Below are the code and all the weights of a small trained network. Each question names an input and a target symbol and asks about switching units off, where a switched-off unit gives its printed mean instead of its output.

import numpy as np


def w(rows, s, z=0):
    codes = np.array(rows[::2]) - 128.0
    scale = np.full(codes.shape[1], s)
    scale[-1] = z or s
    return codes * scale


def f(y):
    return y / 2 * (1 + np.tanh(0.7978845608 * (y + 0.044715 * y**3)))


def softmax(a):
    e = np.exp(a - a.max(-1, keepdims=True))
    return e / e.sum(-1, keepdims=True)


def log_softmax(a):
    a = a - a.max(-1, keepdims=True)
    return a - np.log(np.exp(a).sum(-1, keepdims=True))


def net(x, mask):
    ids = ['αγεηθλμπσφψ'.index(c) for c in x.split()]
    T = len(ids)
    res = E[ids] + P[:T]
    u = 0
    for l in range(2):
        r = res
        for j in range(2):
            rows = slice(3 * j, 3 * j + 3)
            q, k, v = (r @ M[l][rows].T for M in (Q, K, V))
            z = softmax(np.where(np.tri(T) > 0, q @ k.T / 3**0.5, -1e9)) @ v
            o = O[l][rows]
            res = res + np.where(mask[u + j], z, o[:, -1]) @ o[:, :-1]
        u += 2
        y = f(res @ A[l][:, :-1].T + A[l][:, -1])
        res = res + np.where(mask[u : u + 16], y, B[l][:, -1]) @ B[l][:, :-1]
        u += 16
    return log_softmax(res[-1] @ U[:, :-1].T + U[:, -1])


Q, K, V, O, A, B = {}, {}, {}, {}, {}, {}
E = w([
[129,102,145],'α',
[99,133,133],'γ',
[114,135,151],'ε',
[131,97,144],'η',
[84,184,128],'θ',
[81,119,129],'λ',
[93,53,114],'μ',
[50,146,97],'π',
[190,5,125],'σ',
[87,129,35],'φ',
[166,196,77],'ψ',
],0.021)
P = w([
[111,15,77],'0',
[113,47,51],'1',
[131,53,21],'2',
[105,77,32],'3',
[93,100,28],'4',
[86,125,25],'5',
[76,136,11],'6',
[75,170,2],'7',
[67,183,8],'8',
[54,177,13],'9',
],0.0038)
Q[0] = w([
[184,98,218],'L0H0',
[140,183,214],'L0H0',
[18,121,7],'L0H0',
[150,117,145],'L0H1',
[138,147,149],'L0H1',
[102,142,173],'L0H1',
],0.02)
K[0] = w([
[137,2,193],'L0H0',
[155,25,186],'L0H0',
[49,252,45],'L0H0',
[107,140,132],'L0H1',
[71,132,148],'L0H1',
[109,106,205],'L0H1',
],0.011)
V[0] = w([
[185,159,95],'L0H0',
[217,119,89],'L0H0',
[156,250,58],'L0H0',
[1,116,172],'L0H1',
[73,216,116],'L0H1',
[112,79,30],'L0H1',
],0.0061)
O[0] = w([
[254,172,70,148],'L0H0',
[204,128,73,138],'L0H0',
[177,60,152,218],'L0H0',
[44,214,140,132],'L0H1',
[75,79,170,127],'L0H1',
[233,159,219,254],'L0H1',
],0.0055,0.0068)
A[0] = w([
[79,168,151,129],'L0N0',
[136,204,110,3],'L0N1',
[106,148,146,41],'L0N2',
[204,181,177,219],'L0N3',
[174,143,138,79],'L0N4',
[119,96,69,31],'L0N5',
[138,85,175,186],'L0N6',
[71,94,58,62],'L0N7',
[85,207,2,29],'L0N8',
[123,172,219,196],'L0N9',
[35,94,247,4],'L0N10',
[213,164,159,51],'L0N11',
[173,170,131,31],'L0N12',
[122,139,166,167],'L0N13',
[37,62,127,173],'L0N14',
[188,211,87,18],'L0N15',
],0.0095,0.0043)
B[0] = w([
[105,80,116,135],'L0N0',
[122,151,148,106],'L0N1',
[78,143,104,89],'L0N2',
[108,77,145,204],'L0N3',
[55,166,113,125],'L0N4',
[140,172,58,154],'L0N5',
[189,86,190,189],'L0N6',
[65,68,2,191],'L0N7',
[150,194,74,252],'L0N8',
[177,114,64,143],'L0N9',
[16,168,144,144],'L0N10',
[64,197,118,147],'L0N11',
[80,170,153,110],'L0N12',
[146,115,118,127],'L0N13',
[135,124,174,244],'L0N14',
[145,156,178,167],'L0N15',
],0.0068,0.0033)
Q[1] = w([
[108,100,71],'L1H0',
[113,107,174],'L1H0',
[107,186,131],'L1H0',
[33,169,133],'L1H1',
[116,12,139],'L1H1',
[141,167,207],'L1H1',
],0.011)
K[1] = w([
[150,150,154],'L1H0',
[114,151,74],'L1H0',
[114,76,142],'L1H0',
[72,69,71],'L1H1',
[141,66,232],'L1H1',
[101,2,196],'L1H1',
],0.0094)
V[1] = w([
[139,6,176],'L1H0',
[188,177,225],'L1H0',
[139,156,57],'L1H0',
[146,207,225],'L1H1',
[105,205,127],'L1H1',
[125,127,79],'L1H1',
],0.011)
O[1] = w([
[148,30,142,165],'L1H0',
[159,144,254,44],'L1H0',
[116,143,18,160],'L1H0',
[99,149,159,1],'L1H1',
[160,148,141,83],'L1H1',
[30,168,64,176],'L1H1',
],0.0096,0.0085)
A[1] = w([
[169,146,87,97],'L1N0',
[97,85,123,112],'L1N1',
[169,110,69,154],'L1N2',
[109,166,87,155],'L1N3',
[101,172,173,251],'L1N4',
[61,103,102,117],'L1N5',
[66,111,204,207],'L1N6',
[128,142,113,85],'L1N7',
[139,109,118,96],'L1N8',
[168,107,121,110],'L1N9',
[163,183,104,37],'L1N10',
[177,162,144,156],'L1N11',
[101,57,78,110],'L1N12',
[88,99,134,128],'L1N13',
[89,112,249,132],'L1N14',
[108,170,72,123],'L1N15',
],0.016,0.011)
B[1] = w([
[103,131,170,174],'L1N0',
[111,139,138,161],'L1N1',
[137,182,153,248],'L1N2',
[148,104,110,195],'L1N3',
[183,117,7,134],'L1N4',
[119,99,119,189],'L1N5',
[165,1,118,138],'L1N6',
[137,117,163,132],'L1N7',
[105,154,161,140],'L1N8',
[144,177,147,146],'L1N9',
[118,95,155,138],'L1N10',
[120,84,191,132],'L1N11',
[98,149,183,252],'L1N12',
[84,135,117,143],'L1N13',
[215,54,121,132],'L1N14',
[139,145,140,207],'L1N15',
],0.011,0.023)
U = w([
[166,109,184,106],'α',
[146,107,133,201],'γ',
[164,106,131,191],'ε',
[165,108,184,91],'η',
[145,121,78,135],'θ',
[126,102,131,122],'λ',
[119,106,197,163],'μ',
[91,119,104,41],'π',
[154,127,245,1],'σ',
[108,188,150,138],'φ',
[251,168,129,180],'ψ',
],0.014,0.006)

Each question gives the input, a string of symbols that net reads in full, and the target symbol t.
The units are the heads (3 rows each of Q, K, V and O) and the neurons (one row each of A and B). Each row of codes is followed by its name. A weight is (code - 128) times the scale printed after its matrix; where a second scale follows, it is the last column's (O, A, B and U).
mask holds one flag per unit, layer by layer, with each layer's heads first. A switched-off unit (its flag False) gives its mean, the last column of its rows in O or B, instead of its output. The means were averaged over made-up inputs and are rounded, as every weight is.
A unit's drop is (log p(t) with every unit on - log p(t) with that unit switched off) / (log p(t) with every unit on - log p(t) with every unit switched off).
The circuit of an input: a set's keep is (log p(t) with only the set's units on - log p(t) with every unit switched off) / (log p(t) with every unit on - log p(t) with every unit switched off). Starting from the 12 units with the biggest drops (on a tie, the unit counted first), units are removed one at a time, each time the one whose removal leaves the highest keep (on an exact tie, the one counted first), for as long as the keep stays at least 0.8.
circuit, biggest first: the units of the circuit, biggest drop first
unit that matters most: the unit with the biggest drop
top k neurons: the k neurons with the biggest drops, biggest first
k most important neurons of layer l: the k neurons of layer l with the biggest drops, biggest first
heads that matter: for each layer, one digit per head in row order, 1 if its drop is at least 0.15 and else 0, layers parted by /
input ψ ε π φ ψ θ μ ψ η, target ψ: heads that matter => 00 / 10
input σ ψ ψ θ σ, target ψ: circuit, biggest first => (L1N12 L1H0)
input μ ψ ψ μ, target ψ: circuit, biggest first => (L1H0 L0H0 L1N12 L0N15)
input σ μ φ ψ ψ φ, target ψ: unit that matters most => L0H0
input γ φ μ φ φ μ π φ α, target φ: circuit, biggest first => (L1H0 L0N8)
input γ π λ σ, target σ: circuit, biggest first => (L1N12 L1N9 L0N6)
input π μ γ μ μ, target μ: top 3 neurons => (L0N7 L1N12 L0N14)
input ψ φ ψ φ γ α θ ψ ε, target ψ: circuit, biggest first => (L1H0 L1N12)
input μ σ μ π φ ψ η ψ φ α, target ψ: heads that matter => 10 / 10
input π θ μ γ φ α φ η, target φ: circuit, biggest first => (L1H0 L1N6 L0N8)
input η γ ε ψ ψ α, target ψ: top 2 neurons => (L1N12 L1N4)
input λ σ γ σ α γ θ α θ, target θ: heads that matter => 11 / 00
input φ γ ψ η, target ψ: 3 most important neurons of layer 1 => (L1N12 L1N0 L1N5)
input α μ λ λ μ, target μ: heads that matter => 11 / 10
input ψ φ μ θ ε γ σ, target σ: heads that matter => 01 / 01
input μ η μ π, target π: heads that matter => 11 / 00
input φ γ π, target π: 2 most important neurons of layer 1 => (L1N5 L1N2)
input γ ε ε, target ε: 4 most important neurons of layer 0 => (L0N7 L0N8 L0N14 L0N5)
input η μ α σ ψ α μ φ μ, target φ: heads that matter => 01 / 10
input φ φ ε ψ φ ε, target ψ: top 2 neurons => (L1N12 L0N7)
input α ε ε, target ε: heads that matter => 10 / 11
input ψ μ ψ μ γ, target ψ: most important neuron of layer 1 => (L1N12)
input λ γ μ φ, target φ: top 3 neurons => (L1N2 L1N12 L0N7)
input φ φ ε μ η λ π ε λ, target π: heads that matter => 10 / 00
input φ φ μ σ μ π σ φ φ σ, target φ: heads that matter => 00 / 10
input θ μ ψ σ, target ψ: top 2 neurons => (L1N12 L0N15)
